Here is a tiny trained network, its code and every weight. The questions are about switching its units off for an input and a target symbol, where a switched-off unit gives its printed mean instead of its output.

import numpy as np


def w(rows, s, z=0):
    codes = np.array(rows[::2]) - 128.0
    scale = np.full(codes.shape[1], s)
    scale[-1] = z or s
    return codes * scale


def f(y):
    return np.maximum(y, 0)


def softmax(a):
    e = np.exp(a - a.max(-1, keepdims=True))
    return e / e.sum(-1, keepdims=True)


def log_softmax(a):
    a = a - a.max(-1, keepdims=True)
    return a - np.log(np.exp(a).sum(-1, keepdims=True))


def net(x, mask):
    ids = ['ΘΞΣΩαβγδεζηλμπτ'.index(c) for c in x.split()]
    T = len(ids)
    res = E[ids] + P[:T]
    u = 0
    for l in range(3):
        r = res
        for j in range(3):
            rows = slice(2 * j, 2 * j + 2)
            q, k, v = (r @ M[l][rows].T for M in (Q, K, V))
            z = softmax(np.where(np.tri(T) > 0, q @ k.T / 2**0.5, -1e9)) @ v
            o = O[l][rows]
            res = res + np.where(mask[u + j], z, o[:, -1]) @ o[:, :-1]
        u += 3
        y = f(res @ A[l][:, :-1].T + A[l][:, -1])
        res = res + np.where(mask[u : u + 8], y, B[l][:, -1]) @ B[l][:, :-1]
        u += 8
    return log_softmax(res[-1] @ U[:, :-1].T + U[:, -1])


Q, K, V, O, A, B = {}, {}, {}, {}, {}, {}
E = w([
[159,194,179,124,70,117,133,152],'Θ',
[81,74,141,88,113,111,107,87],'Ξ',
[175,129,72,123,74,111,136,187],'Σ',
[149,125,104,155,49,121,201,98],'Ω',
[140,89,122,124,100,94,148,149],'α',
[160,113,82,158,54,110,167,151],'β',
[92,117,101,45,154,146,102,115],'γ',
[161,121,59,138,100,72,199,124],'δ',
[138,59,105,88,100,127,164,82],'ε',
[111,148,157,179,242,160,253,112],'ζ',
[159,195,119,107,80,184,240,106],'η',
[66,196,109,84,152,120,103,139],'λ',
[172,184,169,69,144,88,177,69],'μ',
[197,90,101,133,134,34,134,107],'π',
[121,90,26,72,170,51,149,170],'τ',
],0.016)
P = w([
[112,83,220,143,201,11,137,120],'0',
[114,137,19,58,74,125,142,192],'1',
[98,154,34,48,97,147,121,148],'2',
[114,171,18,53,118,138,119,157],'3',
[144,191,3,55,118,113,122,184],'4',
[140,199,33,46,140,99,138,172],'5',
[189,228,31,59,128,66,127,235],'6',
[141,216,88,22,179,87,148,179],'7',
[149,198,83,41,159,90,153,188],'8',
],0.0049)
Q[0] = w([
[37,100,238,156,104,173,37,171],'L0H1',
[114,173,181,219,193,234,177,70],'L0H1',
[180,149,83,104,155,73,203,124],'L0H2',
[162,124,94,165,140,211,85,61],'L0H2',
[125,217,59,157,141,206,2,127],'L0H3',
[106,62,227,235,144,222,15,186],'L0H3',
],0.0065)
K[0] = w([
[141,102,101,31,2,82,78,129],'L0H1',
[148,212,114,69,122,207,128,145],'L0H1',
[166,133,128,134,169,78,105,99],'L0H2',
[107,131,130,111,79,157,110,184],'L0H2',
[109,180,133,97,2,72,98,135],'L0H3',
[171,94,89,83,24,138,111,117],'L0H3',
],0.0085)
V[0] = w([
[186,209,169,106,115,140,125,188],'L0H1',
[19,187,180,194,215,160,113,168],'L0H1',
[102,65,166,160,51,190,97,185],'L0H2',
[144,127,100,134,169,231,155,84],'L0H2',
[94,125,123,254,112,101,181,133],'L0H3',
[160,244,107,164,89,112,210,89],'L0H3',
],0.0062)
O[0] = w([
[101,42,134,175,75,139,44,146,108],'L0H1',
[78,107,175,193,221,101,128,160,85],'L0H1',
[188,52,199,143,129,109,196,142,3],'L0H2',
[88,128,118,72,42,209,174,106,78],'L0H2',
[180,116,177,168,195,1,157,101,151],'L0H3',
[63,94,70,231,49,139,183,111,231],'L0H3',
],0.0077,0.0043)
A[0] = w([
[180,125,210,96,131,83,120,100,108],'L0N1',
[122,178,64,143,41,123,155,193,211],'L0N2',
[136,134,130,116,42,201,145,71,145],'L0N3',
[219,201,163,2,73,149,73,64,252],'L0N4',
[119,140,104,128,119,179,161,103,95],'L0N5',
[88,168,65,185,114,131,102,180,132],'L0N6',
[78,16,94,142,187,85,128,120,156],'L0N7',
[136,144,95,97,112,152,29,197,174],'L0N8',
],0.0068,0.0038)
B[0] = w([
[241,93,86,99,172,122,170,164,135],'L0N1',
[52,81,92,60,164,120,157,137,254],'L0N2',
[66,149,105,112,145,38,17,152,177],'L0N3',
[32,102,48,112,151,160,135,181,226],'L0N4',
[175,136,203,125,130,79,80,139,149],'L0N5',
[129,171,232,70,178,171,88,64,182],'L0N6',
[155,134,42,165,169,95,79,190,166],'L0N7',
[62,82,96,120,97,118,129,2,176],'L0N8',
],0.0054,0.011)
Q[1] = w([
[67,196,102,143,113,43,119,91],'L1H1',
[104,134,68,58,154,44,120,124],'L1H1',
[160,178,107,96,99,97,64,107],'L1H2',
[215,100,207,164,76,242,52,207],'L1H2',
[178,82,203,183,200,185,138,161],'L1H3',
[111,130,3,72,145,86,189,135],'L1H3',
],0.0072)
K[1] = w([
[153,179,185,156,253,146,234,125],'L1H1',
[174,64,158,199,255,146,124,111],'L1H1',
[149,100,164,168,76,84,91,110],'L1H2',
[106,154,74,10,112,98,18,79],'L1H2',
[115,143,83,135,100,222,107,142],'L1H3',
[96,174,241,178,223,87,108,119],'L1H3',
],0.0068)
V[1] = w([
[237,116,173,126,136,77,132,141],'L1H1',
[181,195,195,109,196,177,159,202],'L1H1',
[223,71,217,134,109,89,100,217],'L1H2',
[211,135,156,218,106,142,221,94],'L1H2',
[126,85,215,105,192,255,83,171],'L1H3',
[231,130,60,109,191,39,136,131],'L1H3',
],0.0053)
O[1] = w([
[117,151,111,190,101,222,121,171,121],'L1H1',
[153,143,114,100,224,157,81,178,105],'L1H1',
[133,90,60,207,84,142,143,134,60],'L1H2',
[98,113,157,127,120,253,121,141,123],'L1H2',
[84,90,192,104,192,143,84,207,10],'L1H3',
[170,174,40,117,177,200,98,138,254],'L1H3',
],0.0079,0.0078)
A[1] = w([
[60,72,91,53,132,164,44,181,211],'L1N1',
[24,233,169,140,112,169,166,133,254],'L1N2',
[154,113,129,142,25,179,179,35,111],'L1N3',
[28,68,71,92,145,130,150,112,186],'L1N4',
[32,86,45,150,254,195,174,87,142],'L1N5',
[187,111,11,107,127,163,36,243,95],'L1N6',
[102,95,97,176,121,77,226,119,116],'L1N7',
[127,190,199,121,184,176,223,122,223],'L1N8',
],0.0055,0.0053)
B[1] = w([
[155,117,100,141,188,111,246,178,219],'L1N1',
[193,2,80,143,130,100,155,86,196],'L1N2',
[52,152,125,173,186,112,215,132,170],'L1N3',
[165,112,110,151,98,93,130,217,246],'L1N4',
[155,167,148,144,70,128,153,144,247],'L1N5',
[94,176,123,173,142,122,103,142,211],'L1N6',
[69,31,105,104,140,214,156,183,161],'L1N7',
[170,52,88,148,91,130,140,94,161],'L1N8',
],0.0065,0.014)
Q[2] = w([
[173,102,86,127,73,52,192,131],'L2H1',
[107,184,107,134,54,175,89,70],'L2H1',
[154,103,231,160,124,176,83,123],'L2H2',
[128,165,107,176,119,140,104,74],'L2H2',
[179,145,2,105,145,131,207,114],'L2H3',
[116,100,152,158,116,170,201,160],'L2H3',
],0.0082)
K[2] = w([
[204,78,205,125,158,254,165,64],'L2H1',
[110,134,117,179,174,70,108,120],'L2H1',
[159,68,67,26,56,162,133,99],'L2H2',
[69,134,115,110,147,72,87,140],'L2H2',
[192,168,201,160,199,140,100,61],'L2H3',
[107,60,145,127,181,158,196,69],'L2H3',
],0.008)
V[2] = w([
[121,96,175,48,29,55,114,97],'L2H1',
[2,91,166,162,157,87,214,178],'L2H1',
[155,17,138,219,52,192,165,54],'L2H2',
[111,201,176,207,157,55,70,27],'L2H2',
[82,114,133,178,109,137,130,213],'L2H3',
[111,82,136,210,121,142,57,151],'L2H3',
],0.0069)
O[2] = w([
[134,78,142,36,102,58,77,105,2],'L2H1',
[116,57,176,86,218,255,81,113,210],'L2H1',
[74,60,90,164,79,141,176,107,105],'L2H2',
[181,110,34,152,140,181,6,109,31],'L2H2',
[244,106,202,70,86,221,166,204,122],'L2H3',
[179,104,100,129,26,151,123,195,47],'L2H3',
],0.008,0.0089)
A[2] = w([
[200,129,160,146,17,148,106,201,14],'L2N1',
[79,118,182,87,146,115,147,95,132],'L2N2',
[142,129,129,85,179,150,57,149,193],'L2N3',
[137,171,122,177,136,55,132,200,253],'L2N4',
[127,103,144,212,128,254,154,168,152],'L2N5',
[85,77,131,134,158,161,157,76,26],'L2N6',
[152,236,93,182,127,139,210,178,92],'L2N7',
[126,194,121,150,75,159,143,114,43],'L2N8',
],0.0067,0.0026)
B[2] = w([
[175,194,115,1,86,117,60,98,135],'L2N1',
[183,109,139,116,82,90,99,192,155],'L2N2',
[252,24,194,232,167,200,146,90,152],'L2N3',
[166,129,189,46,48,172,172,69,191],'L2N4',
[120,186,85,95,140,90,98,237,211],'L2N5',
[120,181,72,63,112,166,80,110,171],'L2N6',
[100,89,205,186,91,160,53,85,253],'L2N7',
[53,84,197,139,153,82,106,179,153],'L2N8',
],0.007,0.028)
U = w([
[205,129,73,106,72,123,126,163,55],'Θ',
[121,160,200,93,134,213,164,97,104],'Ξ',
[212,54,121,167,61,115,253,106,254],'Σ',
[132,164,90,75,144,194,154,118,64],'Ω',
[117,167,155,94,94,143,68,158,55],'α',
[54,134,143,156,173,114,97,196,167],'β',
[115,124,167,117,147,106,113,166,102],'γ',
[48,138,129,167,191,131,144,62,152],'δ',
[118,178,153,102,113,81,175,150,115],'ε',
[136,127,126,135,122,137,126,122,129],'ζ',
[89,102,156,83,110,173,91,99,104],'η',
[174,92,81,159,132,168,78,113,157],'λ',
[105,125,79,159,135,53,58,143,139],'μ',
[119,115,147,163,83,121,107,96,153],'π',
[134,214,100,84,134,147,88,103,105],'τ',
],0.0054,0.0038)

Each question gives the input, a string of symbols that net reads in full, and the target symbol t.
The units are the heads (2 rows each of Q, K, V and O) and the neurons (one row each of A and B). Each row of codes is followed by its name. A weight is (code - 128) times the scale printed after its matrix; where a second scale follows, it is the last column's (O, A, B and U).
mask holds one flag per unit, layer by layer, with each layer's heads first. A switched-off unit (its flag False) gives its mean, the last column of its rows in O or B, instead of its output. The means were averaged over made-up inputs and are rounded, as every weight is.
A unit's drop is (log p(t) with every unit on - log p(t) with that unit switched off) / (log p(t) with every unit on - log p(t) with every unit switched off).
unit that matters most: the unit with the biggest drop
k most important neurons: the k neurons with the biggest drops, biggest first
k most important neurons of layer l: the k neurons of layer l with the biggest drops, biggest first
which heads matter: for each layer, one digit per head in row order, 1 if its drop is at least 0.15 and else 0, layers parted by /
input β λ β Σ β Ξ, target β: most important neuron : L1N3
input ζ Ω μ β Σ Σ π η τ, target Ξ: 2 most important neurons : L2N4, L0N7
input λ γ Σ η Σ Ω, target λ: 2 most important neurons of layer 0 : L0N2, L0N4
input Σ Ξ π β, target Σ: 2 most important neurons : L2N5, L0N4
input β μ γ Ω β η Σ Σ, target β: 2 most important neurons : L1N3, L2N5
input β ζ ζ, target β: 3 most important neurons : L2N5, L2N4, L0N7
input Ω μ Σ, target Ω: 2 most important neurons : L1N3, L2N6
input Ξ π λ Σ Θ, target Ξ: 2 most important neurons : L0N1, L2N4
input λ τ Σ Σ, target λ: which heads matter : 100 / 011 / 110
input ζ η η δ μ, target δ: which heads matter : 111 / 000 / 001
input α γ η Θ, target α: which heads matter : 011 / 111 / 101
input η η Θ, target η: which heads matter : 001 / 101 / 100
input γ η ζ Ω δ τ γ, target Ξ: 2 most important neurons of layer 2 : L2N5, L2N3
input Σ η β μ η δ τ, target Σ: unit that matters most : L0H1
input Ω Θ γ η, target Ω: which heads matter : 001 / 101 / 100
input β δ π δ Ξ λ β β α, target β: 4 most important neurons : L1N3, L2N5, L0N4, L2N4
input α μ α, target α: which heads matter : 011 / 111 / 101
input ζ Σ π α Θ, target λ: 3 most important neurons : L0N7, L1N2, L1N8
input Ω Ξ Ξ Ξ ζ, target β: 2 most important neurons of layer 1 : L1N3, L1N5
input η δ μ β η β τ ε, target η: unit that matters most : L2H1
input η π η τ π η Ω μ, target η: which heads matter : 101 / 101 / 100
input β π Ω ε η Ω π τ μ, target β: 2 most important neurons : L0N4, L1N3
input π β ε Ω α τ γ λ, target π: 2 most important neurons of layer 2 : L2N7, L2N4
input α Ξ β ε π Θ π μ, target α: 3 most important neurons of layer 2 : L2N7, L2N1, L2N5
input δ β π η γ, target δ: which heads matter : 101 / 001 / 001
input Σ α λ Θ α β β τ, target Σ: 2 most important neurons : L2N5, L0N3
input Ω π δ α β Σ Ξ β δ, target Ω: unit that matters most : L1N3
input β γ Σ η τ, target β: 4 most important neurons : L1N3, L2N5, L0N4, L2N8
input Θ η β δ η, target Θ: 2 most important neurons of layer 1 : L1N1, L1N2
